Below is a small trained network, with its code and all its weights. Each question gives an input and a target symbol and asks what happens when units are switched off, that is, made to give their printed mean instead of their output.

import numpy as np


def w(rows, s, z=0):
    codes = np.array(rows[::2]) - 128.0
    scale = np.full(codes.shape[1], s)
    scale[-1] = z or s
    return codes * scale


def f(y):
    return np.maximum(y, 0)


def softmax(a):
    e = np.exp(a - a.max(-1, keepdims=True))
    return e / e.sum(-1, keepdims=True)


def log_softmax(a):
    a = a - a.max(-1, keepdims=True)
    return a - np.log(np.exp(a).sum(-1, keepdims=True))


def net(x, mask):
    ids = ['Παβδεζημξφ'.index(c) for c in x.split()]
    T = len(ids)
    res = E[ids] + P[:T]
    u = 0
    for l in range(3):
        r = res
        for j in range(2):
            rows = slice(4 * j, 4 * j + 4)
            q, k, v = (r @ M[l][rows].T for M in (Q, K, V))
            z = softmax(np.where(np.tri(T) > 0, q @ k.T / 4**0.5, -1e9)) @ v
            o = O[l][rows]
            res = res + np.where(mask[u + j], z, o[:, -1]) @ o[:, :-1]
        u += 2
        y = f(res @ A[l][:, :-1].T + A[l][:, -1])
        res = res + np.where(mask[u : u + 4], y, B[l][:, -1]) @ B[l][:, :-1]
        u += 4
    return log_softmax(res[-1] @ U[:, :-1].T + U[:, -1])


Q, K, V, O, A, B = {}, {}, {}, {}, {}, {}
E = w([
[102,167,45,71,9,38],'Π',
[153,175,65,169,52,55],'α',
[120,17,140,36,76,116],'β',
[120,95,47,166,241,45],'δ',
[184,250,7,198,1,53],'ε',
[196,3,29,38,167,254],'ζ',
[174,253,229,23,141,4],'η',
[150,96,161,4,209,115],'μ',
[245,252,247,253,110,6],'ξ',
[200,119,249,7,244,204],'φ',
],0.0036)
P = w([
[36,248,175,75,25,161],'0',
[76,190,115,70,10,92],'1',
[99,201,108,81,42,99],'2',
[127,199,92,82,69,103],'3',
[155,194,85,94,99,107],'4',
[178,187,78,88,123,101],'5',
[203,176,80,89,143,104],'6',
[218,172,75,82,169,95],'7',
[247,160,83,88,197,91],'8',
[250,139,63,78,208,75],'9',
[252,124,45,60,227,57],'10',
],0.0036)
Q[0] = w([
[168,207,106,210,45,27],'L0H1',
[14,149,151,242,12,91],'L0H1',
[4,41,207,245,20,236],'L0H1',
[60,41,161,57,196,234],'L0H1',
[249,251,14,74,41,4],'L0H2',
[65,42,252,93,251,169],'L0H2',
[248,243,4,96,11,8],'L0H2',
[252,248,7,73,31,2],'L0H2',
],0.0036)
K[0] = w([
[225,14,182,54,249,197],'L0H1',
[6,50,224,8,180,212],'L0H1',
[5,126,225,12,50,161],'L0H1',
[8,236,98,178,6,67],'L0H1',
[249,213,48,245,223,44],'L0H2',
[4,6,177,8,227,250],'L0H2',
[253,240,46,248,186,17],'L0H2',
[250,226,39,246,219,26],'L0H2',
],0.0036)
V[0] = w([
[248,29,88,156,226,80],'L0H1',
[235,77,115,64,155,171],'L0H1',
[6,69,251,239,176,243],'L0H1',
[249,240,6,15,28,6],'L0H1',
[247,241,14,6,23,72],'L0H2',
[6,222,198,177,9,175],'L0H2',
[7,59,124,62,186,181],'L0H2',
[4,24,241,251,218,195],'L0H2',
],0.0036)
O[0] = w([
[233,116,97,203,183,28,93],'L0H1',
[252,198,41,159,68,25,121],'L0H1',
[2,75,131,191,81,93,37],'L0H1',
[245,166,139,68,147,192,249],'L0H1',
[234,195,119,77,82,168,253],'L0H2',
[8,141,175,91,27,216,156],'L0H2',
[36,68,104,56,225,124,70],'L0H2',
[13,57,140,175,170,93,8],'L0H2',
],0.0035,0.0046)
A[0] = w([
[234,230,251,115,227,6,251],'L0N1',
[158,55,149,5,219,253,237],'L0N2',
[231,25,22,46,250,228,226],'L0N3',
[140,58,172,6,195,253,216],'L0N4',
],0.0036,0.0026)
B[0] = w([
[250,252,212,92,212,10,253],'L0N1',
[129,5,137,25,250,250,195],'L0N2',
[242,10,64,129,232,249,223],'L0N3',
[69,8,168,13,242,252,180],'L0N4',
],0.0036,0.0059)
Q[1] = w([
[189,253,10,183,13,9],'L1H1',
[187,253,9,189,13,7],'L1H1',
[44,3,235,104,240,248],'L1H1',
[191,252,9,185,13,9],'L1H1',
[233,252,249,41,35,51],'L1H2',
[227,188,34,129,188,103],'L1H2',
[232,253,249,42,35,53],'L1H2',
[229,253,249,42,35,56],'L1H2',
],0.0036)
K[1] = w([
[244,253,225,251,5,5],'L1H1',
[239,252,220,252,4,3],'L1H1',
[4,3,11,3,218,253],'L1H1',
[244,252,222,253,5,3],'L1H1',
[252,210,206,133,238,4],'L1H2',
[245,72,30,74,234,160],'L1H2',
[252,212,207,134,239,4],'L1H2',
[251,216,209,134,238,4],'L1H2',
],0.0036)
V[1] = w([
[66,5,138,61,248,214],'L1H1',
[45,5,28,38,243,233],'L1H1',
[36,13,5,10,150,249],'L1H1',
[61,9,183,95,247,173],'L1H1',
[64,43,188,252,191,46],'L1H2',
[123,233,248,158,95,29],'L1H2',
[67,79,25,162,7,223],'L1H2',
[35,112,97,247,5,146],'L1H2',
],0.0036)
O[1] = w([
[94,13,224,59,174,179,104],'L1H1',
[77,21,198,45,168,205,104],'L1H1',
[65,44,141,44,151,234,114],'L1H1',
[94,12,236,64,188,123,80],'L1H1',
[151,58,166,170,175,12,3],'L1H2',
[55,234,248,42,73,8,136],'L1H2',
[85,4,80,239,89,241,61],'L1H2',
[72,7,180,231,79,111,9],'L1H2',
],0.0036,0.0077)
A[1] = w([
[228,103,4,199,98,200,238],'L1N1',
[243,143,4,178,156,178,249],'L1N2',
[77,32,232,26,168,247,252],'L1N3',
[216,230,45,247,9,4,199],'L1N4',
],0.0036,0.0031)
B[1] = w([
[228,114,20,248,6,254,180],'L1N1',
[247,166,24,229,62,220,209],'L1N2',
[141,118,249,88,149,200,210],'L1N3',
[182,234,227,181,41,151,252],'L1N4',
],0.0035,0.017)
Q[2] = w([
[224,252,193,137,18,131],'L2H1',
[3,4,251,98,251,12],'L2H1',
[59,100,99,104,132,52],'L2H1',
[244,173,4,134,65,218],'L2H1',
[246,240,8,161,27,183],'L2H2',
[135,176,185,66,106,163],'L2H2',
[222,203,18,150,82,133],'L2H2',
[251,246,8,125,13,233],'L2H2',
],0.0036)
K[2] = w([
[171,145,177,96,176,109],'L2H1',
[45,123,126,135,89,139],'L2H1',
[68,164,116,142,42,102],'L2H1',
[242,131,113,133,164,118],'L2H1',
[228,128,149,92,193,106],'L2H2',
[252,217,168,170,47,91],'L2H2',
[218,118,168,95,195,107],'L2H2',
[241,131,138,99,182,112],'L2H2',
],0.0034)
V[2] = w([
[169,233,51,239,6,36],'L2H1',
[150,21,23,217,70,195],'L2H1',
[124,19,5,186,94,201],'L2H1',
[83,158,252,15,247,117],'L2H1',
[217,76,233,79,226,193],'L2H2',
[227,72,233,191,156,224],'L2H2',
[33,197,56,29,165,32],'L2H2',
[211,127,181,236,20,222],'L2H2',
],0.0036)
O[2] = w([
[215,183,174,21,92,169,113],'L2H1',
[236,5,69,196,7,245,92],'L2H1',
[198,4,33,203,24,248,81],'L2H1',
[18,234,146,225,242,13,151],'L2H1',
[45,130,128,152,30,127,180],'L2H2',
[41,65,220,182,20,58,198],'L2H2',
[173,247,11,49,237,248,64],'L2H2',
[126,25,248,151,137,42,247],'L2H2',
],0.0036,0.013)
A[2] = w([
[241,61,4,204,56,250,250],'L2N1',
[184,15,5,249,135,207,45],'L2N2',
[63,247,10,163,184,94,117],'L2N3',
[43,69,240,6,160,212,32],'L2N4',
],0.0036,0.0023)
B[2] = w([
[246,4,6,241,194,235,254],'L2N1',
[253,44,180,253,250,4,167],'L2N2',
[8,249,4,163,253,250,188],'L2N3',
[6,178,229,81,16,229,249],'L2N4',
],0.0036,0.0096)
U = w([
[18,119,205,19,14,218,146],'Π',
[127,105,180,156,185,178,182],'α',
[219,47,108,166,252,83,207],'β',
[153,56,105,153,167,30,229],'δ',
[193,102,59,51,29,217,5],'ε',
[138,53,195,224,40,11,86],'ζ',
[116,213,6,37,224,221,95],'η',
[106,164,48,162,182,195,144],'μ',
[142,159,215,67,49,15,92],'ξ',
[46,177,127,218,214,96,178],'φ',
],0.0035)

Each question gives the input, a string of symbols that net reads in full, and the target symbol t.
The units are the heads (4 rows each of Q, K, V and O) and the neurons (one row each of A and B). Each row of codes is followed by its name. A weight is (code - 128) times the scale printed after its matrix; where a second scale follows, it is the last column's (O, A, B and U).
mask holds one flag per unit, layer by layer, with each layer's heads first. A switched-off unit (its flag False) gives its mean, the last column of its rows in O or B, instead of its output. The means were averaged over made-up inputs and are rounded, as every weight is.
A unit's drop is (log p(t) with every unit on - log p(t) with that unit switched off) / (log p(t) with every unit on - log p(t) with every unit switched off).
k most important neurons: the k neurons with the biggest drops, biggest first
k most important neurons of layer l: the k neurons of layer l with the biggest drops, biggest first
which heads matter: for each layer, one digit per head in row order, 1 if its drop is at least 0.15 and else 0, layers parted by /
input ζ ε ε δ δ ζ Π Π, target ζ: which heads matter : 00 / 11 / 01
input ε φ ε ζ φ ε β α ζ ζ, target β: 2 most important neurons : L0N3, L2N2
input Π ε ζ Π ε ε, target ε: most important neuron of layer 2 : L2N1
input ε δ β Π β η α φ ξ α ε, target ξ: which heads matter : 11 / 11 / 10
input η ε α ζ η Π, target η: 3 most important neurons : L0N1, L1N1, L2N3
input ε δ Π, target ε: 2 most important neurons of layer 1 : L1N3, L1N4
input Π δ ζ ε μ α φ ε, target φ: 2 most important neurons : L1N3, L0N2
input ζ δ Π β ε ε ξ ξ μ, target Π: which heads matter : 00 / 10 / 00
input ζ ε ξ Π ε α, target ε: 2 most important neurons : L1N3, L1N2
input Π ξ ε ξ ε μ ζ, target Π: which heads matter : 00 / 10 / 00
input ζ ζ ε φ ζ ε ξ ε α, target ξ: which heads matter : 00 / 11 / 10
input ε δ ζ ζ δ ζ ε ξ α, target ξ: which heads matter : 10 / 11 / 10
input ε ε ζ φ β, target Π: 2 most important neurons : L2N4, L0N4
input ζ α ζ ε Π ε φ ε α, target φ: 3 most important neurons : L1N3, L0N2, L0N3
input β ε Π ζ, target Π: 3 most important neurons : L0N4, L2N4, L0N2
input μ ζ ξ ζ Π β β ζ ζ ζ α, target ζ: 2 most important neurons : L1N3, L0N3
input η δ ζ ε, target ζ: which heads matter : 11 / 11 / 01
input δ δ α ε ε ε δ, target β: 3 most important neurons of layer 2 : L2N4, L2N1, L2N2
input ε β η α, target η: which heads matter : 00 / 01 / 01
input ζ ξ ζ ξ ζ ε ε δ ε δ, target β: 4 most important neurons : L0N3, L2N4, L1N4, L2N1
input ε β ζ Π ε ε ζ Π ξ φ ε, target φ: 2 most important neurons : L1N3, L0N3
input Π ξ Π ζ ε ζ ζ ε ε μ ε, target μ: most important neuron : L1N3
input ζ ξ Π ε ε ξ Π, target ξ: most important neuron of layer 0 : L0N1
input ε ε Π ε μ, target Π: 3 most important neurons : L0N4, L0N2, L2N4
input ε ε ε φ ε Π, target φ: 3 most important neurons of layer 0 : L0N2, L0N3, L0N4
input ε ε δ δ ε ε ε φ η, target φ: 3 most important neurons : L0N2, L0N4, L0N3
input ε Π ε δ η ζ δ ε Π Π, target ε: most important neuron : L1N2
input ε μ φ α, target φ: which heads matter : 00 / 10 / 10
input ε η ξ ζ ξ η, target ξ: 2 most important neurons : L1N4, L0N1
